Below are the code and all the weights of a small trained network. Each question names an input and a class and asks about switching units off, where a switched-off unit gives its printed mean instead of its output.

import numpy as np


def w(rows, s, z=0):
    codes = np.array(rows[::2]) - 128.0
    scale = np.full(codes.shape[1], s)
    scale[-1] = z or s
    return codes * scale


def f(y):
    return np.maximum(y, 0)


def log_softmax(a):
    a = a - a.max(-1, keepdims=True)
    return a - np.log(np.exp(a).sum(-1, keepdims=True))


def net(x, mask):
    res = np.array(x, float).reshape(1, 8) / 4 @ E
    y = f(res @ A[0][:, :-1].T + A[0][:, -1])
    res = res + np.where(mask, y, B[0][:, -1]) @ B[0][:, :-1]
    return log_softmax(res[-1] @ U[:, :-1].T + U[:, -1])


A, B = {}, {}
E = w([
[44,251,31,99,142,91,140,232],'x0',
[65,36,188,2,153,145,51,207],'x1',
[136,123,127,126,135,162,162,147],'x2',
[131,143,139,124,131,110,114,119],'x3',
[114,119,125,162,147,108,98,126],'x4',
[126,120,121,134,132,121,123,127],'x5',
[122,119,125,154,148,127,120,135],'x6',
[111,170,46,74,198,253,58,20],'x7',
],0.0099)
A[0] = w([
[151,219,139,181,155,111,189,105,3],'N0',
[132,80,234,175,129,149,102,75,149],'N1',
[199,197,68,254,110,95,229,49,21],'N2',
[129,137,245,176,55,69,179,200,178],'N3',
[41,242,57,108,133,96,124,223,85],'N4',
[159,94,189,180,84,2,195,246,145],'N5',
[40,35,197,7,189,119,89,203,8],'N6',
[141,169,63,79,218,223,69,47,170],'N7',
[248,40,220,141,108,171,106,33,73],'N8',
],0.0083,0.0026)
B[0] = w([
[159,105,165,118,106,128,118,118,179],'N0',
[118,83,98,90,139,82,185,136,201],'N1',
[200,116,202,158,41,123,72,171,239],'N2',
[72,202,73,135,95,116,138,75,231],'N3',
[205,70,83,76,201,57,204,192,234],'N4',
[74,195,67,139,130,219,116,90,255],'N5',
[157,86,253,162,59,154,106,147,227],'N6',
[25,204,119,114,107,193,136,61,244],'N7',
[141,116,70,70,227,88,151,216,246],'N8',
],0.011,0.016)
U = w([
[34,173,78,136,130,179,98,81,148],'0',
[172,75,78,95,211,67,168,178,203],'1',
[177,85,245,154,61,138,60,147,2],'2',
],0.013,0.00092)

Each question gives the input, the list of numbers given to net, and the class t.
The units are the neurons (one row each of A and B). Each row of codes is followed by its name. A weight is (code - 128) times the scale printed after its matrix; where a second scale follows, it is the last column's (A, B and U).
mask holds one flag per neuron, in row order. A switched-off neuron (its flag False) gives its mean, the last column of its row in B, instead of its output. The means were averaged over made-up inputs and are rounded, as every weight is.
A unit's drop is (log p(t) with every unit on - log p(t) with that unit switched off) / (log p(t) with every unit on - log p(t) with every unit switched off).
The circuit of an input: a set's keep is (log p(t) with only the set's units on - log p(t) with every unit switched off) / (log p(t) with every unit on - log p(t) with every unit switched off). Starting from all 9 units, units are removed one at a time, each time the one whose removal leaves the highest keep (on an exact tie, the one counted first), for as long as the keep stays at least 0.8.
circuit, biggest first: the units of the circuit, biggest drop first
k most important neurons: the k neurons with the biggest drops, biggest first
drop of u: that unit's drop, to one decimal
input [-4,-6,8,-2,1,-6,0,-1], class 2: circuit, biggest first -> (N2)
input [6,7,-2,2,-6,1,0,-5], class 2: 2 most important neurons -> (N6; N8)
input [-4,1,1,8,-5,-2,7,3], class 1: 3 most important neurons -> (N5; N8; N3)
input [0,4,-1,-8,6,-5,4,2], class 2: 2 most important neurons -> (N5; N6)
input [1,8,5,6,7,7,7,-8], class 0: 3 most important neurons -> (N5; N3; N2)
input [1,-3,1,1,4,3,-2,-1], class 2: circuit, biggest first -> (N8; N7)
input [3,3,6,-6,-3,-3,-1,1], class 1: 4 most important neurons -> (N2; N4; N5; N0)
input [7,-4,-1,-5,-4,3,3,-8], class 0: 2 most important neurons -> (N5; N3)
input [6,7,-4,-6,4,3,1,0], class 2: 3 most important neurons -> (N6; N8; N1)
input [-8,-8,-4,4,3,4,-5,-1], class 1: 3 most important neurons -> (N8; N6; N1)
input [1,2,0,0,8,-6,4,1], class 2: 3 most important neurons -> (N8; N5; N3)
input [8,8,7,2,-6,-8,4,-8], class 0: 4 most important neurons -> (N5; N3; N8; N2)
input [-5,5,5,1,-4,2,4,-8], class 0: drop of N5 -> 0.4
input [3,8,-4,-3,-5,-8,2,2], class 2: circuit, biggest first -> (N6)
input [-1,-2,-5,-7,-5,8,-2,-8], class 0: drop of N8 -> 0.0
input [-6,3,2,-4,0,0,-7,5], class 1: drop of N3 -> 0.7
